Below are the code and all the weights of a small trained network. Each question names an input and a target symbol and asks about switching units off, where a switched-off unit gives its printed mean instead of its output.

import numpy as np


def w(rows, s, z=0):
    codes = np.array(rows[::2]) - 128.0
    scale = np.full(codes.shape[1], s)
    scale[-1] = z or s
    return codes * scale


def norm(h):
    return h / np.sqrt((h * h).mean(-1, keepdims=True) + 1e-5)


def softmax(a):
    e = np.exp(a - a.max(-1, keepdims=True))
    return e / e.sum(-1, keepdims=True)


def log_softmax(a):
    a = a - a.max(-1, keepdims=True)
    return a - np.log(np.exp(a).sum(-1, keepdims=True))


def net(x, mask):
    ids = ['Ξγελμψ'.index(c) for c in x.split()]
    T = len(ids)
    res = E[ids] + P[:T]
    u = 0
    for l in range(3):
        r = norm(res)
        for j in range(2):
            rows = slice(2 * j, 2 * j + 2)
            q, k, v = (r @ M[l][rows].T for M in (Q, K, V))
            z = softmax(np.where(np.tri(T) > 0, q @ k.T / 2**0.5, -1e9)) @ v
            o = O[l][rows]
            res = res + np.where(mask[u + j], z, o[:, -1]) @ o[:, :-1]
        u += 2
    return log_softmax(norm(res)[-1] @ U[:, :-1].T + U[:, -1])


Q, K, V, O = {}, {}, {}, {}
E = w([
[101,134,66,63,115,255],'Ξ',
[122,167,121,117,83,142],'γ',
[106,66,144,127,103,110],'ε',
[77,179,152,135,101,168],'λ',
[197,91,176,98,146,98],'μ',
[161,157,155,118,176,139],'ψ',
],0.018)
P = w([
[174,160,184,115,156,134],'0',
[132,76,157,136,78,150],'1',
[94,182,120,34,115,111],'2',
[158,89,146,213,73,197],'3',
[97,168,92,9,139,37],'4',
[154,150,182,186,139,194],'5',
],0.011)
Q[0] = w([
[118,126,173,160,143,125],'0.h0',
[104,159,106,89,125,81],'0.h0',
[149,136,137,250,100,157],'0.h1',
[126,189,114,124,136,167],'0.h1',
],0.015)
K[0] = w([
[134,194,64,111,101,53],'0.h0',
[192,100,101,176,71,253],'0.h0',
[221,68,242,226,115,206],'0.h1',
[150,248,36,127,175,228],'0.h1',
],0.0072)
V[0] = w([
[235,203,1,124,54,48],'0.h0',
[38,168,163,194,213,90],'0.h0',
[132,155,35,110,222,179],'0.h1',
[45,128,63,80,87,94],'0.h1',
],0.0057)
O[0] = w([
[182,43,2,64,110,62,3],'0.h0',
[5,171,134,131,241,108,56],'0.h0',
[208,93,181,71,161,153,58],'0.h1',
[143,205,126,56,177,157,91],'0.h1',
],0.0079,0.0045)
Q[1] = w([
[143,250,119,128,204,164],'1.h0',
[48,113,155,69,33,189],'1.h0',
[179,118,238,162,92,157],'1.h1',
[155,1,144,234,104,226],'1.h1',
],0.0086)
K[1] = w([
[130,180,190,96,155,169],'1.h0',
[64,108,67,85,114,161],'1.h0',
[151,159,54,80,119,116],'1.h1',
[104,165,152,7,181,40],'1.h1',
],0.012)
V[1] = w([
[106,119,135,182,123,31],'1.h0',
[50,111,76,8,178,112],'1.h0',
[2,76,110,126,34,12],'1.h1',
[55,53,14,100,51,146],'1.h1',
],0.0047)
O[1] = w([
[95,141,131,94,172,98,65],'1.h0',
[182,13,118,140,178,142,10],'1.h0',
[84,254,155,197,159,2,71],'1.h1',
[142,232,75,128,60,138,4],'1.h1',
],0.0092,0.0028)
Q[2] = w([
[50,73,36,137,156,44],'2.h0',
[97,174,185,66,160,78],'2.h0',
[142,134,73,152,188,166],'2.h1',
[204,70,133,246,98,196],'2.h1',
],0.011)
K[2] = w([
[83,82,149,139,153,3],'2.h0',
[129,162,159,56,137,124],'2.h0',
[87,109,172,142,114,61],'2.h1',
[120,163,112,43,183,105],'2.h1',
],0.016)
V[2] = w([
[122,166,116,192,194,65],'2.h0',
[146,108,152,174,81,82],'2.h0',
[94,159,105,120,137,137],'2.h1',
[155,166,123,119,110,254],'2.h1',
],0.016)
O[2] = w([
[49,101,133,203,123,59,4],'2.h0',
[127,137,100,96,140,37,119],'2.h0',
[141,129,76,153,245,118,111],'2.h1',
[85,136,38,83,183,166,231],'2.h1',
],0.012,0.011)
U = w([
[150,143,87,123,146,159,2],'Ξ',
[181,172,48,94,157,97,152],'γ',
[135,230,151,189,119,107,215],'ε',
[57,168,110,117,254,151,71],'λ',
[198,118,183,89,62,103,27],'μ',
[158,96,156,79,145,194,198],'ψ',
],0.013,0.0051)

Each question gives the input, a string of symbols that net reads in full, and the target symbol t.
The units are the heads (2 rows each of Q, K, V and O). Each row of codes is followed by its name. A weight is (code - 128) times the scale printed after its matrix; where a second scale follows, it is the last column's (O and U).
mask holds one flag per head, layer by layer. A switched-off head (its flag False) gives its mean, the last column of its rows in O, instead of its output. The means were averaged over made-up inputs and are rounded, as every weight is.
A unit's drop is (log p(t) with every unit on - log p(t) with that unit switched off) / (log p(t) with every unit on - log p(t) with every unit switched off).
The circuit of an input: a set's keep is (log p(t) with only the set's units on - log p(t) with every unit switched off) / (log p(t) with every unit on - log p(t) with every unit switched off). Starting from all 6 units, units are removed one at a time, each time the one whose removal leaves the highest keep (on an exact tie, the one counted first), for as long as the keep stays at least 0.8.
units of the circuit, in order: the units of the circuit, biggest drop first
most important unit: the unit with the biggest drop
heads that matter: for each layer, one digit per head in row order, 1 if its drop is at least 0.15 and else 0, layers parted by /
input ε ε ε μ μ ε, target μ: heads that matter -> 10 / 00 / 01
input ψ μ γ, target μ: most important unit -> 2.h1
input ε Ξ μ ε ε μ, target γ: units of the circuit, in order -> (1.h1; 0.h0)
input μ ε ε, target ε: units of the circuit, in order -> (1.h1; 0.h1)
input λ μ ε, target μ: units of the circuit, in order -> (2.h1; 0.h1)
input ψ ε ε ψ γ λ, target γ: units of the circuit, in order -> (0.h0; 2.h0; 0.h1)
input ψ ε μ μ ψ, target μ: heads that matter -> 00 / 00 / 01
input ε ψ γ λ, target γ: units of the circuit, in order -> (0.h0; 2.h0; 2.h1)
input μ ε μ ψ, target μ: units of the circuit, in order -> (2.h1; 2.h0)
input ψ γ ε, target γ: units of the circuit, in order -> (0.h0; 1.h1; 0.h1)
input ε λ μ, target λ: heads that matter -> 10 / 00 / 10
input μ ψ ψ ε μ, target ε: heads that matter -> 01 / 01 / 00
input ε ε γ ε, target γ: units of the circuit, in order -> (2.h0; 1.h1)
input ε ε ψ ε ε, target ε: heads that matter -> 00 / 01 / 00
input ε λ ε λ ψ, target λ: units of the circuit, in order -> (2.h0)
input λ ε γ μ, target γ: heads that matter -> 10 / 00 / 10
input ε ε ψ, target ε: units of the circuit, in order -> (1.h1; 2.h0)
input ε ψ ψ ψ ε ψ, target ε: heads that matter -> 01 / 01 / 00
input λ ε λ, target ε: heads that matter -> 00 / 01 / 01
input ψ λ λ λ γ, target λ: units of the circuit, in order -> (0.h0; 2.h1)
input ε ε Ξ ε, target λ: most important unit -> 2.h1
